In the rows, zero is written as 128.
Each row has a class, written as a number after it.
[146 148 160 130 126 144 150 152 143 133 121 154 128 142 138 181 126 124
 134  56 152 122 109 107  82 135 140 148 135 156  79 180 172 136 148 129
 111 122]  8
[131 106 118 129 116 100 121 129 139 144 138 129 118 161 175 164 130 143
 139  90 169 102 191 150 153 125 175 126 127 117 135 159 132 125 136 131
 120 121]  1
[120 117 120 166 119 129 150 155 157 159 130  75 103 146 114 121  81 129
 111 155 110 122 124 137  78 177 124 141 111 137 112 126 178 171 153 166
  96 148]  3
[143 124 114 172 106 135 133 168 147 157 131  74 109 161 129 130  70 132
 135 144 117 116 134 136  73 176 131 149 129 146 102 129 194 177 160 164
  99 164]  8
[140 165 109 167 117 131  77  49 126 117  62  57  61  90 149 165 129  19
  89 104 148 162  93 117 121 168 207 142  84 122 138 108 136 131 132 125
 100 127]  11
[161 165  86 146 142 131 103  80 107 159  67 156  86 143  65  85 137  97
 148 144 109 144 123 136 157 159 161 171 110  85 127  99 170 145 109 134
 159 133]  10
[136 130 107 148 161 120 147  96 107 139 182 167 105  96 133 157 102 131
  94  98  98 136 164 124 119 149 126 149 128 132  70 162 169 114 127 109
 104 137]  6
[142 124 115 148 148 129 160 102 106 143 140 168 103 113 137 149  84 164
 101 118 106 124 163 128  83 151 123 153 139 127  87 173 190 131 146 110
  86 169]  8
[123 160  89 168 116 135 121  71 124 163  66 124  89 139 112 122 168 109
 150 157  91 149 138 129 172 162 146 164 117 129 126 137 158 152 140 110
 143 146]  3
[128 157  82 157 126 132 116  56 102 152  63 123  47 147 119 103 133  97
 159 144 115 151 148 137 176 157 172 175 117  95 145 138 147 152 130 107
 138 159]  1
[137 148 144 134 129 125 156 141 141 134 117 134 102 144 145 178 143 108
 113  61 148 127 115 122 123 136 140 147 135 136 104 170 169 132 136 120
 142 100]  9
[147  98 122 125 104 104 113 122 151 138 116 133 117 159 164 169 130 131
 157 110 172 113 177 144 131 119 176 131 118 122 126 174 132 143 137 157
 106 135]  11
[130 144 105 166 161 109 136  93 109 142 173 144  89 105 109 151  96 138
 109 106 102 130 155 121 119 137 146 158 120 130  70 150 190 111 126  90
 103 155]  6
[125 105 112 189 121 120 151 132 144 149 102   8  71 173 157 119  73 121
 106 144 128 131 136 148  70 204 115 168 111 142  99  91 155 172 158 168
  99 156]  9
[150 120 115 164 125 120 143 144 138 162 135  77 108 162 118 109  77 131
 141 139 111 112 136 149  95 160 124 135 125 127  94 116 160 173 159 142
  93 166]  10
[125 129 110 184 134 136 152 154 128 150 164  68  97 144 121 106  82 108
 123 152  85 128 162 135  99 173 135 141 139 128 102 115 178 192 140 140
 113 171]  0
[106 119 113 170 117  81 128  75  97 127  67 115  36 131  78 119 115  73
 130 185 108 113 162 113 176 137 124 171 117  82 158 130  87 195 155  87
 141 172]  4
[149  86 118 122 107 118 113 139 138 128 139 143 120 137 154 166 107 135
 136 111 162 110 182 149 130 132 172 135 121 108 127 152 147 149 124 173
 102 143]  11
[134 125 116 189 135 123 152 158 135 153 160  69  96 163 119 103  82 123
 130 134  94 130 147 141 103 167 142 144 126 133  93 122 180 182 145 145
 119 163]  0
[130 123 109 138 153  94 144  82 109 126 158 140  81 108 132 148  94 141
  95 103 121 129 166 133 120 148 142 158 136 122  93 178 165 118 133 110
  88 168]  2
[124 139 122 172 117 133 146 160 139 152 158  73 103 143 128 116  75 113
 126 146  92 130 137 131 112 148 131 126 135 136 106 133 175 185 159 141
  90 161]  0
[152 145 121 136 130 118 138 147 131 130 128 164 122 117 146 175 148 105
 118  51 144 133 107 117 122 157 163 149 160 129 101 140 187 137 133 130
 136 133]  9
[131 130 106 171 115 122 133 145 139 158 143  87 102 162 137 134  87 126
 110 156 107 138 128 152 113 172 135 146 136 141 102 117 195 159 150 146
 114 161]  9
[122 141 113 138 117 115 156  88  96 133  54  96  47 111  90  69 123  70
 141 126  90 129 160 126 147 136 173 163 118  82 158 125 144 199 103 107
 118 148]  0
[137 146  97 136 122  95  95  51 111 147  39 102  66 146  88  92 142 111
 148 181  84 136 136 128 153 180 145 164 108  99 129 127 130 152 110 138
 149 130]  2
[138 117 114 186 123 117 128 166 143 154 147  89 106 143 121 142  80 123
 136 141 100 134 161 124  93 174 125 144 121 124  94 120 185 173 151 174
 103 171]  7
[133 123 114 180 167 114 160 112 110 128 166 134  95 119 123 136 114 165
 126 124 133 153 150 108 116 109 125 141 137 141  92 192 181 117 157  87
 104 182]  5
[118 109 114 176  94  75 125 195 116 147 109  50  97 162 115  92  81  80
 123 144  96 120 151 133 111 174 159 145 127 144 138 122 165 203 159 148
  99 153]  9
[153 136 103 167 175  75 138  61  99 146 184 165 107  90 105 105 115 122
 107 132  73 139 169 120  99 152 108 148 137 104  93 132 181 105 122 108
  96 183]  7
[135 144  93 190 122  85  98 150 109 166 185  80 125 108  99 131  81  76
 147 123  77 135 154 132 151 185 148 160 141 143  91  92 207 166 161 130
 109 179]  4
[125 127  94 149 100 115 107  89 108 137  80  97  60 120  98  99 105  69
 127 214 116 139 140  93 124 141 151 157 141  96 166 121 123 164 141 116
 127 152]  4
[116  93 121 145 134  99 132  99  96 144 133 124  85 121 157 130  61 167
 115 137 115 132 159 127 104 155 140 134 132 127 113 153 149 111 158 104
  65 165]  1
[149 105 105 125 114 109 149 133 162 122 130 126 111 184 158 157 137 147
 115 113 179 101 180 157 150 121 158 138 132 101 124 161 116 164 128 150
 116 150]  2
[139 189  83 161 113 136  99  86 106 140  67 138 105 113 107 123 161  59
 153 118 111 143 143 121 157 150 182 172 133 123 136 123 176 174 128 108
 132 173]  8
[141 136  94 169 123 123 145 141 128 163 154  80  71 127 120 123  52 117
 143 124  97 126 120 136 109 180 145 133 142 105 114 141 200 172 152 144
 109 165]  1
[142 110 117 162 153  87 117  99 105 140 156 147  99 111 132 152  88 138
 118 113 115 135 163 133 104 159 151 149 118 130  93 156 177 115 148 121
  75 179]  11
[114 158 107 149  93 132 117  49 103 132  50 104  87 112 142 124 114  59
 132 159  85 113 163 114 128 159 139 159 125 110 162 132 141 191 135  94
 108 147]  8
[136 138 112 153 162 106 162  89 114 153 181 159  89  94 138 159 109 148
 104 128  94 128 201 118 100 129 108 135 135 114  87 174 182 109 136 102
  72 170]  7
[143 107 117 135 127 118 148 106 153 135 154 150 116 162 171 153 138 151
 144  84 187 130 189 141 147  92 143 136 114 128 127 209 148 133 138 148
 140 115]  5
[140 122 116 154 163 113 151  82  92 131 192 143  97  88 133 133 107 136
 103 125 106 130 175 106 108 144 111 135 138 121  97 163 180 110 124 100
  94 142]  5
[119 113 115 146 151 110 157  94 115 148 157 157  97  85 123 146  98 147
  84 119 112 134 142 121 103 155 123 133 133 133  97 162 168 106 138 112
  88 143]  3
[162 132  99 180 119 163 117 175 130 163 178 110 170 131 109 185 126 123
 185 132  94 148 174 133 111 167 139 132 167 133  70 134 180 194 144 172
 142 202]  11
[145 114 128 136 109 107 139 127 156 125 153 139 105 148 178 165 150 142
 142  86 150  88 195 138 150 102 128 140 119 110 128 168 138 137 139 137
 113 135]  7
[144 119 112 164 169  93 161 113 108 136 179 161  91 103 123 138 108 145
  94 109  98 128 186 119 103 139 107 141 126 105  99 160 169 113 134 113
 102 160]  7
[144 111 117 119 107 130 129 133 165 132 150 117 119 186 188 144 131 138
 160  94 206 102 162 137 114 106 180 128 140 126 127 177 112 138 140 161
 119 130]  1
[140 119 110 169 111 115 133 136 142 157 141  90 113 150 140 125  69 125
 126 139  85 134 133 130  89 169 116 151 117 140  98 135 173 167 165 151
  91 152]  6
[148 125 112 140 158 115 131 111  92 131 160 175 123  82 130 155 102 120
  90  79 120 124 163 124 125 144 153 136 142 115  95 136 172 113 133  96
  91 149]  10
[118 135 109 167 137 123 152 138 149 161 144  90 118 147 109 110  92 130
 120 138 103 124 136 150  92 168 140 136 102 145  91 130 168 176 142 162
 102 154]  3
[140 127 116 182 133 125 151 152 139 151 154  74 101 151 124 116  79 130
 128 138 120 144 136 126  87 161 110 140 111 134 110 137 186 170 161 160
  95 158]  5
[139 176  73 149 133 119 109  81 104 142  92 154  97 113 116 121 122  70
 132  99 113 148 164 121 164 148 190 183 103  97 130 129 162 171 136 131
 130 144]  4
[134 128 114 170 116 131 159 148 157 165 139  72  99 154 108 115  89 137
 123 151 105 125 107 140 103 170 115 137 116 138  98 126 179 161 152 157
  96 141]  3
[142 134 153 113 134 115 135 144 146 120 114 156 108 131 121 194 146 128
 136  53 158 133 105 115 129 141 158 157 143 136  87 184 169 122 129 129
 135 131]  2
[144 114 112 128 121 110 119 104 146 149 131 150 127 169 183 156 114 166
 154  78 153 111 170 163 151 135 180 138 116 116 110 166 155 137 142 151
 127 136]  1
[147 131 160 133 127 119 160 157 145 113 128 125  97 117 142 163 159 109
 148  47 145 120 117  98 105 119 121 140 133 135 103 166 134 130 140 122
 114 130]  7
[146 137  87 174 152 142 151 163 142 158 179  82  74 155 142 140  66 136
 122 100 119 123 151 163 111 178 200 140 120 127  73 159 228 162 136 146
 114 160]  1
[141 109 100 123 129 109 136 158 149 137 155 159 138 140 170 168 131 124
 130  73 172 114 198 152 168 121 167 150 129 123 122 160 145 146 139 152
 143 120]  4
[125 162 104 156 117 145 118  93 110 138  81 106  53 126 109 111 133  96
 107 171 106 127 150 111 122 149 166 143 115  86 150  98 134 171 121 122
 118 146]  0
[153 148 109 121  71 102  95  98 118 174 184 195 150 123 144 199 173  88
 135  89 168  97 252 121  98 108 177 113 162 114 150 170 121 146 128 143
 128 143]  8
[137 130 152 110 138 147 200 165 157 125  95 145 116 120 122 134 161 116
 134  30 153 152  66 123  98 123 137 139 131 154 109 191 139 142 136 134
 139 114]  3
[140 115 111 135 118 117 152 149 162 129 165 154 110 157 171 152 150 144
 143  94 189 116 168 147 148  93 150 126 131 126 151 187 156 150 144 136
 131 150]  5
[154 141 151 118 134 130 172 158 157 124 133 174  92 128 140 158 153 129
 141  52 143 126 111 118 107 115 119 146 129 120 113 179 163 130 136 135
 123 135]  7
[149 104 119 139 121 122 147 116 165 125 139 131 108 183 195 149 157 155
 128  90 210 118 182 143 131  99 140 139 102 126 137 182 114 139 154 161
 113 129]  5
[136  89 106 170 131 118 168 187 123 131 156 111  91 128 130 113  86 123
 122 159 103 125 162 107  84 185  69 138 155 105 135 102 134 165 142 151
 100 165]  7
[136 177  87 171 123 122  94  60 106 137  77 132  95 115 121 127 136  69
 143 118 100 131 147 118 149 159 179 173 122 125 124 142 180 165 134 104
 136 158]  8
[150 129 123 137  99 103 116 123 142 139 126 132 126 141 161 169 152 124
 142  70 155  90 182 142 142 117 158 141 128 135 123 176 150 147 151 134
 120 134]  8
[150 121  94 121 122  99 140 131 135 139 141 124 122 115 157 158 133 107
 134  78 164 110 193 132 170 114 174 146 139 110 122 149 156 132 126 123
 114 113]  4
[158 131 152 118 128 152 167 151 145 132 102 162 118 160 138 164 128 141
 152  41 158 121 103 131 110 113 161 141 128 130  84 176 152 154 142 115
 129 128]  10
[151 128 142 158 143 128 144 138 147 119 137 160 104 147 136 165 133 119
 129  75 172 153  91 106 117 133 157 151 127 139  99 176 187 136 150 130
 129 143]  5
[127  97 108 136 161 114 179 103 111 128 153 127  80 104 155 139  71 156
  97 127 127 118 164 124  98 147 124 149 136 119  92 146 147 119 135  93
  88 144]  4
[125 163 163 129 133 126 151 160 144 148 130 148  61 165 116 172 136 137
 189  68 158 105 112 100  98 125 148 158 137 137 102 208 173 127 154 108
 131 132]  1
[129 154  91 166 119 128 126  48 110 141  76 110  60 130 126 100 128  83
 131 154  84 136 154 127 155 146 176 152 122  90 147 131 154 181 121 100
 145 148]  0
[149 139 147 113 137 116 157 129 162 118 108 134  91 160 142 163 146 127
 144  35 171 120 109 126 114 140 142 172 122 133  89 194 143 142 140 153
 125 127]  2
[166 150 152 131 154 143 160 154 139 135 112 143 121 156 126 164 157 142
 130  47 148 112 118 133 122 120 143 146 115 129  70 155 156 127 142 110
 117 120]  10
[123 107 170 146 130 136 148  98 113 130 143 125  48 151 133 160  94 149
 114  97 126 115 137 145 122 151 108 165 105 118  93 168 127 133 160 126
 112 150]  1
[156 130 154 112 129 146 169 192 141 119 116 157 126 160 124 139 146 140
 152  34 179 126  98 126 102  89 155 138 135 139 111 166 136 133 140 112
 131 131]  10
[138 118  95 142 158 107 145 145 106 145 164 135 111  82 160 163 105 114
  78  88 130 147 192 117 120 155 141 148 135 138  99 164 160 111 163 125
  86 134]  4
[159 101 125 117 123 124 125 146 138 132 125 172 129 174 123 141 139 144
 150  87 187  95 174 141 133 111 175 145 126 102 107 142 122 151 118 156
 138 129]  10
[138 159 149 118 132 129 165 158 170 116 110 118  88 157 160 177 150 133
 130  17 171 129  97 140 127 125 134 167 112 149 109 193 156 131 158 130
 118 133]  2
[144 121 112 174 121 119 132 153 142 154 126  71  74 138 128 153  72 124
 149 134 106 123 134 140 100 183 139 149 115 125 101 141 198 173 162 157
  85 174]  11
[148 124 124 141 102 143 157 158 159 130  93 140  35 135 132 198 121 151
 128  90 154 113  78 130 118 140 177 142 152 106 109 174 199 169 143 129
 159 160]  9
[119 119 113 168 165 108 162 100 104 138 156 142  81 111 130 134  94 148
 101 108 116 138 172 128 121 138 141 146 136 117 105 145 172 121 132  88
 112 164]  0
